Here is a tiny trained network, its code and every weight. The questions are about switching its units off for an input and a target symbol, where a switched-off unit gives its printed mean instead of its output.

import numpy as np


def w(rows, s, z=0):
    codes = np.array(rows[::2]) - 128.0
    scale = np.full(codes.shape[1], s)
    scale[-1] = z or s
    return codes * scale


def f(y):
    return np.maximum(y, 0)


def softmax(a):
    e = np.exp(a - a.max(-1, keepdims=True))
    return e / e.sum(-1, keepdims=True)


def log_softmax(a):
    a = a - a.max(-1, keepdims=True)
    return a - np.log(np.exp(a).sum(-1, keepdims=True))


def net(x, mask):
    ids = ['βεμξπσφψ'.index(c) for c in x.split()]
    T = len(ids)
    res = E[ids] + P[:T]
    q, k, v = (res @ M[0].T for M in (Q, K, V))
    z = softmax(np.where(np.tri(T) > 0, q @ k.T / 4**0.5, -1e9)) @ v
    res = res + np.where(mask[0], z, O[0][:, -1]) @ O[0][:, :-1]
    y = f(res @ A[0][:, :-1].T + A[0][:, -1])
    res = res + np.where(mask[1:25], y, B[0][:, -1]) @ B[0][:, :-1]
    return log_softmax(res[-1] @ U[:, :-1].T + U[:, -1])


Q, K, V, O, A, B = {}, {}, {}, {}, {}, {}
E = w([
[164,186,154],'β',
[137,166,232],'ε',
[160,86,55],'μ',
[152,251,119],'ξ',
[136,228,216],'π',
[38,85,46],'σ',
[210,76,149],'φ',
[142,121,220],'ψ',
],0.016)
P = w([
[157,74,101],'0',
[76,181,95],'1',
[177,78,120],'2',
[87,184,107],'3',
[192,79,129],'4',
[88,185,117],'5',
[211,79,141],'6',
[90,187,129],'7',
[228,81,150],'8',
[88,185,139],'9',
[254,81,160],'10',
[89,184,150],'11',
[237,73,153],'12',
],0.0086)
Q[0] = w([
[151,144,137],'h0',
[2,86,75],'h0',
[90,110,112],'h0',
[137,123,133],'h0',
],0.031)
K[0] = w([
[140,138,127],'h0',
[2,88,62],'h0',
[102,115,119],'h0',
[137,126,141],'h0',
],0.026)
V[0] = w([
[50,112,122],'h0',
[121,166,3],'h0',
[138,168,117],'h0',
[244,209,66],'h0',
],0.0048)
O[0] = w([
[113,100,245,11],'h0',
[247,176,244,5],'h0',
[153,108,110,124],'h0',
[232,170,1,229],'h0',
],0.0042,0.0022)
A[0] = w([
[184,60,219,39],'n0',
[111,118,6,95],'n1',
[28,169,114,157],'n2',
[185,170,165,155],'n3',
[129,47,130,68],'n4',
[93,122,110,51],'n5',
[134,175,170,22],'n6',
[166,47,164,116],'n7',
[107,95,181,166],'n8',
[113,155,52,56],'n9',
[136,31,151,3],'n10',
[181,119,159,71],'n11',
[145,41,61,106],'n12',
[143,158,146,164],'n13',
[117,167,195,72],'n14',
[109,149,97,200],'n15',
[173,79,115,154],'n16',
[140,57,149,89],'n17',
[56,73,115,61],'n18',
[81,148,31,119],'n19',
[96,172,131,28],'n20',
[177,113,98,16],'n21',
[132,141,195,212],'n22',
[66,80,148,196],'n23',
],0.016,0.0038)
B[0] = w([
[88,200,224,209],'n0',
[192,238,68,216],'n1',
[41,224,88,202],'n2',
[225,84,113,244],'n3',
[70,144,83,187],'n4',
[168,165,146,138],'n5',
[173,110,213,169],'n6',
[175,226,160,228],'n7',
[127,138,99,172],'n8',
[82,119,189,174],'n9',
[81,87,26,184],'n10',
[84,53,103,186],'n11',
[39,78,203,253],'n12',
[140,91,115,185],'n13',
[81,53,160,177],'n14',
[116,194,128,180],'n15',
[66,53,86,240],'n16',
[151,192,110,188],'n17',
[209,100,154,164],'n18',
[140,5,156,194],'n19',
[131,54,100,157],'n20',
[209,192,133,198],'n21',
[135,183,82,194],'n22',
[159,49,161,181],'n23',
],0.026,0.0068)
U = w([
[166,153,124,117],'β',
[94,160,2,108],'ε',
[128,123,212,175],'μ',
[139,70,181,62],'ξ',
[138,204,97,126],'π',
[89,46,157,139],'σ',
[137,133,50,253],'φ',
[73,125,173,86],'ψ',
],0.014,0.0066)

Each question gives the input, a string of symbols that net reads in full, and the target symbol t.
The units are the heads (4 rows each of Q, K, V and O) and the neurons (one row each of A and B). Each row of codes is followed by its name. A weight is (code - 128) times the scale printed after its matrix; where a second scale follows, it is the last column's (O, A, B and U).
mask holds one flag per unit, heads first, then neurons. A switched-off unit (its flag False) gives its mean, the last column of its rows in O or B, instead of its output. The means were averaged over made-up inputs and are rounded, as every weight is.
A unit's drop is (log p(t) with every unit on - log p(t) with that unit switched off) / (log p(t) with every unit on - log p(t) with every unit switched off).
The circuit of an input: a set's keep is (log p(t) with only the set's units on - log p(t) with every unit switched off) / (log p(t) with every unit on - log p(t) with every unit switched off). Starting from the 12 units with the biggest drops (on a tie, the unit counted first), units are removed one at a time, each time the one whose removal leaves the highest keep (on an exact tie, the one counted first), for as long as the keep stays at least 0.8.
circuit, biggest first: the units of the circuit, biggest drop first
unit that matters most: the unit with the biggest drop
k most important neurons: the k neurons with the biggest drops, biggest first
drop of u: that unit's drop, to one decimal
input ξ φ ε σ ε ε φ φ φ ψ, target φ: unit that matters most => h0
input ε ε σ ε ξ φ, target ξ: 3 most important neurons => n2, n1, n22
input μ φ ψ ξ, target ψ: circuit, biggest first => n9, n19, n2
input σ π σ μ, target σ: circuit, biggest first => n7, h0
input π ξ ε ξ β φ φ β ε β, target ε: circuit, biggest first => n2, h0
input μ φ ψ σ β π ξ μ φ μ φ φ, target φ: circuit, biggest first => h0, n0
input ψ φ σ φ σ ε, target σ: 4 most important neurons => n14, n1, n7, n6
input β ξ σ σ ε π, target ε: circuit, biggest first => n2, n20
input φ ξ ξ ψ, target ξ: 4 most important neurons => n1, n2, n7, n14
input μ ξ φ σ μ β μ μ σ μ ξ β, target ξ: 2 most important neurons => n1, n7
input μ φ ξ ε, target ξ: 3 most important neurons => n14, n6, n1
input ε φ ψ, target π: 4 most important neurons => n0, n12, n7, n22
input φ β ψ ξ φ ε μ φ σ μ, target σ: 2 most important neurons => n7, n2
input σ β β ψ π ξ β μ μ φ ψ ξ, target ψ: circuit, biggest first => n9
input ε φ ε ψ, target ε: 4 most important neurons => n12, n22, n2, n0
input ε μ σ ξ σ, target σ: 4 most important neurons => n23, n12, n18, n19
input φ φ ξ ε ξ σ φ σ ε ε ε φ, target ε: 2 most important neurons => n0, n19
input ξ π φ μ ξ ξ, target ξ: drop of n17 => 0.1
input φ φ ψ π β μ ξ φ ε φ ε ξ, target ε: drop of n18 => 0.2
input μ σ σ ε, target σ: circuit, biggest first => n14
input π φ ξ μ π σ β ε ξ μ ε ε, target ε: drop of n12 => 1.0
input π φ ε μ ψ φ σ ε ξ ε, target ξ: drop of n1 => 0.2
